Below are the code and all the weights of a small trained network. Each question names an input and a class and asks about switching units off, where a switched-off unit gives its printed mean instead of its output.

import numpy as np


def w(rows, s, z=0):
    codes = np.array(rows[::2]) - 128.0
    scale = np.full(codes.shape[1], s)
    scale[-1] = z or s
    return codes * scale


def norm(h):
    return h / np.sqrt((h * h).mean(-1, keepdims=True) + 1e-5)


def f(y):
    return np.maximum(y, 0)


def log_softmax(a):
    a = a - a.max(-1, keepdims=True)
    return a - np.log(np.exp(a).sum(-1, keepdims=True))


def net(x, mask):
    res = np.array(x, float).reshape(1, 5) / 4 @ E
    u = 0
    for l in range(3):
        y = f(norm(res) @ A[l][:, :-1].T + A[l][:, -1])
        res = res + np.where(mask[u : u + 3], y, B[l][:, -1]) @ B[l][:, :-1]
        u += 3
    return log_softmax(norm(res)[-1] @ U[:, :-1].T + U[:, -1])


A, B = {}, {}
E = w([
[163,43,212],'x0',
[146,218,223],'x1',
[23,92,217],'x2',
[108,141,100],'x3',
[1,177,132],'x4',
],0.0085)
A[0] = w([
[187,91,253,209],'0.n1',
[182,107,28,3],'0.n2',
[238,30,57,104],'0.n3',
],0.014,0.0029)
B[0] = w([
[253,100,135,254],'0.n1',
[65,182,72,192],'0.n2',
[113,49,109,232],'0.n3',
],0.018,0.0084)
A[1] = w([
[70,115,253,125],'1.n1',
[138,138,167,40],'1.n2',
[92,89,84,3],'1.n3',
],0.023,0.004)
B[1] = w([
[169,26,252,254],'1.n1',
[180,128,100,160],'1.n2',
[77,166,17,246],'1.n3',
],0.015,0.0049)
A[2] = w([
[172,153,200,145],'2.n1',
[2,134,177,213],'2.n2',
[152,211,155,251],'2.n3',
],0.024,0.002)
B[2] = w([
[192,115,73,255],'2.n1',
[228,6,115,213],'2.n2',
[224,199,124,189],'2.n3',
],0.019,0.0083)
U = w([
[111,75,34,224],'0',
[151,38,216,116],'1',
[108,251,155,2],'2',
],0.016,0.0043)

Each question gives the input, the list of numbers given to net, and the class t.
The units are the neurons (one row each of A and B). Each row of codes is followed by its name. A weight is (code - 128) times the scale printed after its matrix; where a second scale follows, it is the last column's (A, B and U).
mask holds one flag per neuron, layer by layer. A switched-off neuron (its flag False) gives its mean, the last column of its row in B, instead of its output. The means were averaged over made-up inputs and are rounded, as every weight is.
A unit's drop is (log p(t) with every unit on - log p(t) with that unit switched off) / (log p(t) with every unit on - log p(t) with every unit switched off).
The circuit of an input: a set's keep is (log p(t) with only the set's units on - log p(t) with every unit switched off) / (log p(t) with every unit on - log p(t) with every unit switched off). Starting from all 9 units, units are removed one at a time, each time the one whose removal leaves the highest keep (on an exact tie, the one counted first), for as long as the keep stays at least 0.8.
circuit, biggest first: the units of the circuit, biggest drop first
top k neurons: the k neurons with the biggest drops, biggest first
k most important neurons of layer l: the k neurons of layer l with the biggest drops, biggest first
drop of u: that unit's drop, to one decimal
input [-7,-3,5,6,6], class 1: most important neuron of layer 0	[0.n1]
input [-5,4,3,0,2], class 1: top 4 neurons	[0.n1; 1.n1; 0.n2; 1.n3]
input [-8,4,2,6,1], class 1: top 3 neurons	[2.n2; 0.n1; 1.n3]
input [-4,8,0,2,1], class 2: top 4 neurons	[0.n3; 2.n3; 1.n2; 2.n2]
input [-7,0,2,6,6], class 1: circuit, biggest first	[2.n2; 0.n1]
input [-5,1,-5,-8,0], class 2: 2 most important neurons of layer 2	[2.n2; 2.n1]
input [-4,0,-7,2,2], class 2: 2 most important neurons of layer 0	[0.n3; 0.n2]
input [-4,3,-8,-5,4], class 2: 2 most important neurons of layer 0	[0.n3; 0.n1]
input [-7,8,-2,4,1], class 2: drop of 1.n1	0.2
input [-3,-1,6,6,3], class 1: drop of 1.n1	0.2
input [-2,0,3,6,6], class 1: drop of 2.n2	-0.1
